Below are the code and all the weights of a small trained network. Each question names an input and a class and asks about switching units off, where a switched-off unit gives its printed mean instead of its output.

import numpy as np


def w(rows, s, z=0):
    codes = np.array(rows[::2]) - 128.0
    scale = np.full(codes.shape[1], s)
    scale[-1] = z or s
    return codes * scale


def f(y):
    return y / 2 * (1 + np.tanh(0.7978845608 * (y + 0.044715 * y**3)))


def log_softmax(a):
    a = a - a.max(-1, keepdims=True)
    return a - np.log(np.exp(a).sum(-1, keepdims=True))


def net(x, mask):
    res = np.array(x, float).reshape(1, 3) / 4 @ E
    y = f(res @ A[0][:, :-1].T + A[0][:, -1])
    res = res + np.where(mask, y, B[0][:, -1]) @ B[0][:, :-1]
    return log_softmax(res[-1] @ U[:, :-1].T + U[:, -1])


A, B = {}, {}
E = w([
[174,6,79,89,73],'x0',
[175,118,190,254,70],'x1',
[76,173,23,197,33],'x2',
],0.009)
A[0] = w([
[134,96,191,60,180,174],'n1',
[210,59,124,100,104,27],'n2',
[176,133,239,223,78,208],'n3',
[217,75,77,116,89,81],'n4',
[128,23,134,158,114,128],'n5',
[191,172,230,46,160,96],'n6',
[234,125,142,224,120,144],'n7',
[90,133,82,35,204,86],'n8',
[46,214,27,137,54,207],'n9',
[170,80,95,62,67,34],'n10',
[59,217,195,202,148,140],'n11',
[183,91,208,119,157,134],'n12',
[2,141,18,12,175,236],'n13',
[46,156,58,176,44,146],'n14',
[132,170,43,125,102,178],'n15',
[95,121,69,151,76,150],'n16',
[110,138,122,174,38,183],'n17',
[141,189,81,33,140,28],'n18',
[141,27,72,145,130,9],'n19',
[130,72,132,123,252,188],'n20',
[245,116,201,133,173,195],'n21',
[54,190,159,149,185,126],'n22',
[162,51,133,104,55,79],'n23',
[82,199,216,148,130,123],'n24',
[178,45,71,104,83,83],'n25',
[170,44,122,188,128,163],'n26',
],0.0081,0.0013)
B[0] = w([
[136,69,178,174,90,192],'n1',
[145,136,154,132,168,178],'n2',
[211,117,3,130,153,238],'n3',
[140,154,170,94,175,186],'n4',
[152,155,122,100,159,175],'n5',
[108,93,178,142,126,199],'n6',
[200,63,57,153,138,205],'n7',
[181,123,51,176,143,200],'n8',
[119,88,198,168,130,248],'n9',
[148,161,149,89,177,182],'n10',
[181,172,161,75,208,216],'n11',
[114,70,161,166,88,186],'n12',
[222,84,96,191,154,255],'n13',
[118,112,215,186,108,233],'n14',
[126,79,162,209,81,182],'n15',
[108,110,155,136,137,188],'n16',
[144,51,138,178,138,197],'n17',
[208,106,101,125,127,172],'n18',
[142,185,187,92,149,177],'n19',
[113,82,145,173,105,182],'n20',
[98,56,151,177,118,204],'n21',
[178,168,152,111,174,182],'n22',
[170,189,158,92,183,186],'n23',
[161,143,138,103,168,186],'n24',
[145,191,195,123,218,201],'n25',
[167,143,111,128,197,180],'n26',
],0.0073,0.0093)
U = w([
[116,63,193,165,85,81],'0',
[191,102,9,135,131,84],'1',
[156,224,170,81,174,114],'2',
[122,110,104,123,110,254],'3',
[71,183,73,63,71,43],'4',
[27,159,69,59,109,55],'5',
[75,188,83,65,40,42],'6',
[77,188,101,42,49,39],'7',
],0.013,0.0085)

Each question gives the input, the list of numbers given to net, and the class t.
The units are the neurons (one row each of A and B). Each row of codes is followed by its name. A weight is (code - 128) times the scale printed after its matrix; where a second scale follows, it is the last column's (A, B and U).
mask holds one flag per neuron, in row order. A switched-off neuron (its flag False) gives its mean, the last column of its row in B, instead of its output. The means were averaged over made-up inputs and are rounded, as every weight is.
A unit's drop is (log p(t) with every unit on - log p(t) with that unit switched off) / (log p(t) with every unit on - log p(t) with every unit switched off).
The circuit of an input: a set's keep is (log p(t) with only the set's units on - log p(t) with every unit switched off) / (log p(t) with every unit on - log p(t) with every unit switched off). Starting from the 12 units with the biggest drops (on a tie, the unit counted first), units are removed one at a time, each time the one whose removal leaves the highest keep (on an exact tie, the one counted first), for as long as the keep stays at least 0.8.
circuit, biggest first: the units of the circuit, biggest drop first
top k neurons: the k neurons with the biggest drops, biggest first
drop of u: that unit's drop, to one decimal
input [-6,0,7], class 0: circuit, biggest first : [n9]
input [-4,-4,-2], class 1: circuit, biggest first : [n8; n25]
input [-7,7,-6], class 1: top 2 neurons : [n3; n7]
input [6,1,-5], class 2: top 2 neurons : [n23; n25]
input [1,0,-2], class 3: top 2 neurons : [n14; n9]
input [-2,2,1], class 3: top 3 neurons : [n13; n25; n8]
input [2,3,-1], class 3: top 3 neurons : [n13; n8; n18]
input [-3,1,-2], class 3: top 2 neurons : [n25; n23]
input [-4,-4,0], class 1: top 2 neurons : [n13; n25]
input [-5,-6,-1], class 1: top 2 neurons : [n13; n8]
input [2,2,0], class 3: drop of n8 : 0.3
input [7,-2,6], class 2: drop of n21 : 0.1
input [-5,-3,-8], class 0: drop of n6 : 0.0
input [-1,-7,-4], class 1: circuit, biggest first : [n8]
